Below is a small trained network, with its code and all its weights. Each question gives an input and a target symbol and asks what happens when units are switched off, that is, made to give their printed mean instead of their output.

import numpy as np


def w(rows, s, z=0):
    codes = np.array(rows[::2]) - 128.0
    scale = np.full(codes.shape[1], s)
    scale[-1] = z or s
    return codes * scale


def norm(h):
    return h / np.sqrt((h * h).mean(-1, keepdims=True) + 1e-5)


def f(y):
    return np.maximum(y, 0)


def softmax(a):
    e = np.exp(a - a.max(-1, keepdims=True))
    return e / e.sum(-1, keepdims=True)


def log_softmax(a):
    a = a - a.max(-1, keepdims=True)
    return a - np.log(np.exp(a).sum(-1, keepdims=True))


def net(x, mask):
    ids = ['ΓΞΨβεζηθμπτω'.index(c) for c in x.split()]
    T = len(ids)
    res = E[ids] + P[:T]
    u = 0
    for l in range(2):
        q, k, v = (norm(res) @ M[l].T for M in (Q, K, V))
        z = softmax(np.where(np.tri(T) > 0, q @ k.T / 2**0.5, -1e9)) @ v
        res = res + np.where(mask[u], z, O[l][:, -1]) @ O[l][:, :-1]
        u += 1
        y = f(norm(res) @ A[l][:, :-1].T + A[l][:, -1])
        res = res + np.where(mask[u : u + 4], y, B[l][:, -1]) @ B[l][:, :-1]
        u += 4
    return log_softmax(norm(res)[-1] @ U[:, :-1].T + U[:, -1])


Q, K, V, O, A, B = {}, {}, {}, {}, {}, {}
E = w([
[66,133,123,151],'Γ',
[129,169,77,182],'Ξ',
[147,89,139,111],'Ψ',
[101,108,102,147],'β',
[151,78,135,106],'ε',
[136,159,102,172],'ζ',
[113,93,149,111],'η',
[144,126,117,252],'θ',
[165,14,145,134],'μ',
[123,144,135,176],'π',
[106,198,139,162],'τ',
[154,191,92,83],'ω',
],0.021)
P = w([
[45,59,103,36],'0',
[95,73,121,60],'1',
[138,72,108,76],'2',
[173,66,121,95],'3',
[196,74,107,109],'4',
[214,61,117,118],'5',
[243,67,119,138],'6',
[255,66,146,140],'7',
[245,69,154,142],'8',
[223,62,158,138],'9',
],0.0061)
Q[0] = w([
[102,132,158,162],'L0H0',
[45,2,120,113],'L0H0',
],0.0085)
K[0] = w([
[131,125,89,254],'L0H0',
[170,178,160,52],'L0H0',
],0.0095)
V[0] = w([
[216,102,8,185],'L0H0',
[190,253,70,174],'L0H0',
],0.0035)
O[0] = w([
[135,81,73,2,254],'L0H0',
[208,137,56,209,105],'L0H0',
],0.0092,0.0015)
A[0] = w([
[79,125,119,139,4],'L0N0',
[171,214,191,185,156],'L0N1',
[176,112,251,86,44],'L0N2',
[35,95,44,2,233],'L0N3',
],0.0081,0.0035)
B[0] = w([
[169,156,156,18,132],'L0N0',
[105,100,2,89,180],'L0N1',
[113,173,148,225,167],'L0N2',
[187,218,138,223,253],'L0N3',
],0.009,0.0056)
Q[1] = w([
[38,169,206,1],'L1H0',
[79,136,174,181],'L1H0',
],0.0066)
K[1] = w([
[3,142,196,238],'L1H0',
[208,79,142,68],'L1H0',
],0.0059)
V[1] = w([
[123,1,124,243],'L1H0',
[193,105,207,60],'L1H0',
],0.0085)
O[1] = w([
[63,41,103,204,190],'L1H0',
[155,139,249,157,1],'L1H0',
],0.013,0.0043)
A[1] = w([
[199,144,97,133,234],'L1N0',
[45,155,89,86,71],'L1N1',
[208,210,166,101,3],'L1N2',
[1,172,70,64,68],'L1N3',
],0.0075,0.0042)
B[1] = w([
[218,95,219,154,254],'L1N0',
[100,119,110,47,144],'L1N1',
[171,70,147,82,147],'L1N2',
[153,80,254,37,158],'L1N3',
],0.0088,0.0065)
U = w([
[73,132,195,55,57],'Γ',
[145,163,60,145,12],'Ξ',
[131,131,178,158,105],'Ψ',
[120,177,91,168,1],'β',
[151,107,186,185,94],'ε',
[176,127,60,156,42],'ζ',
[76,156,185,179,176],'η',
[105,104,70,222,123],'θ',
[85,46,167,158,153],'μ',
[80,73,86,122,28],'π',
[115,98,80,85,247],'τ',
[252,177,170,85,181],'ω',
],0.011,0.0054)

Each question gives the input, a string of symbols that net reads in full, and the target symbol t.
The units are the heads (2 rows each of Q, K, V and O) and the neurons (one row each of A and B). Each row of codes is followed by its name. A weight is (code - 128) times the scale printed after its matrix; where a second scale follows, it is the last column's (O, A, B and U).
mask holds one flag per unit, layer by layer, with each layer's heads first. A switched-off unit (its flag False) gives its mean, the last column of its rows in O or B, instead of its output. The means were averaged over made-up inputs and are rounded, as every weight is.
A unit's drop is (log p(t) with every unit on - log p(t) with that unit switched off) / (log p(t) with every unit on - log p(t) with every unit switched off).
The circuit of an input: a set's keep is (log p(t) with only the set's units on - log p(t) with every unit switched off) / (log p(t) with every unit on - log p(t) with every unit switched off). Starting from all 10 units, units are removed one at a time, each time the one whose removal leaves the highest keep (on an exact tie, the one counted first), for as long as the keep stays at least 0.8.
circuit, biggest first: the units of the circuit, biggest drop first
k most important neurons: the k neurons with the biggest drops, biggest first
top k neurons in layer l: the k neurons of layer l with the biggest drops, biggest first
drop when u is switched off: that unit's drop, to one decimal
input ζ η Γ, target η: circuit, biggest first : (L0N3 L0H0 L1N3)
input Ψ η τ μ η ω ε ω θ, target ω: circuit, biggest first : (L1H0 L0H0)
input ε π ε τ τ η π, target τ: circuit, biggest first : (L0N1 L0N3 L0N2)
input ω ω Ξ β, target ω: circuit, biggest first : (L1H0)
input τ ε ζ, target τ: circuit, biggest first : (L0N3 L1H0 L0N2 L1N3)
input ε Ψ τ, target τ: 2 most important neurons : (L0N3 L0N1)
input ζ π θ Ξ θ η, target θ: circuit, biggest first : (L1H0 L0N3 L0N2)
input Γ θ Ψ, target θ: circuit, biggest first : (L1H0 L0N2 L0N3 L0H0)
input ω η τ θ Γ, target τ: 2 most important neurons : (L0N3 L1N1)
input β θ η, target θ: circuit, biggest first : (L0N3 L1H0)
input θ ε ε ω θ Γ, target ω: circuit, biggest first : (L1H0 L0H0)
input ω τ Ψ ζ ω ω θ, target ω: 2 most important neurons : (L0N2 L1N0)
input Ψ Γ ε μ τ, target τ: circuit, biggest first : (L0N1 L0N3)
input θ ω τ, target ω: 2 most important neurons : (L1N3 L1N0)
input ω ω μ, target ω: circuit, biggest first : (L1H0)
input θ ω Ψ Γ β ω η Ξ, target ω: top 2 neurons in layer 0 : (L0N2 L0N1)
input ζ ε ω Ξ, target ω: 2 most important neurons : (L1N0 L0N1)
input ε Ψ η η, target η: 3 most important neurons : (L0N2 L1N0 L0N3)
input π θ η Γ Γ ε μ β ω π, target ω: 2 most important neurons : (L0N2 L1N0)
input ε ω ω ω τ π, target ω: circuit, biggest first : (L1H0)
input ω ε ζ, target ω: top 2 neurons in layer 0 : (L0N1 L0N2)
input ε τ ζ, target τ: top 2 neurons in layer 1 : (L1N3 L1N1)
input τ β θ ε, target θ: top 2 neurons in layer 0 : (L0N2 L0N3)
input ω τ η, target ω: drop when L1H0 is switched off : 0.8
input Γ ζ ω π π ω ω ω η, target ω: drop when L1H0 is switched off : 1.3
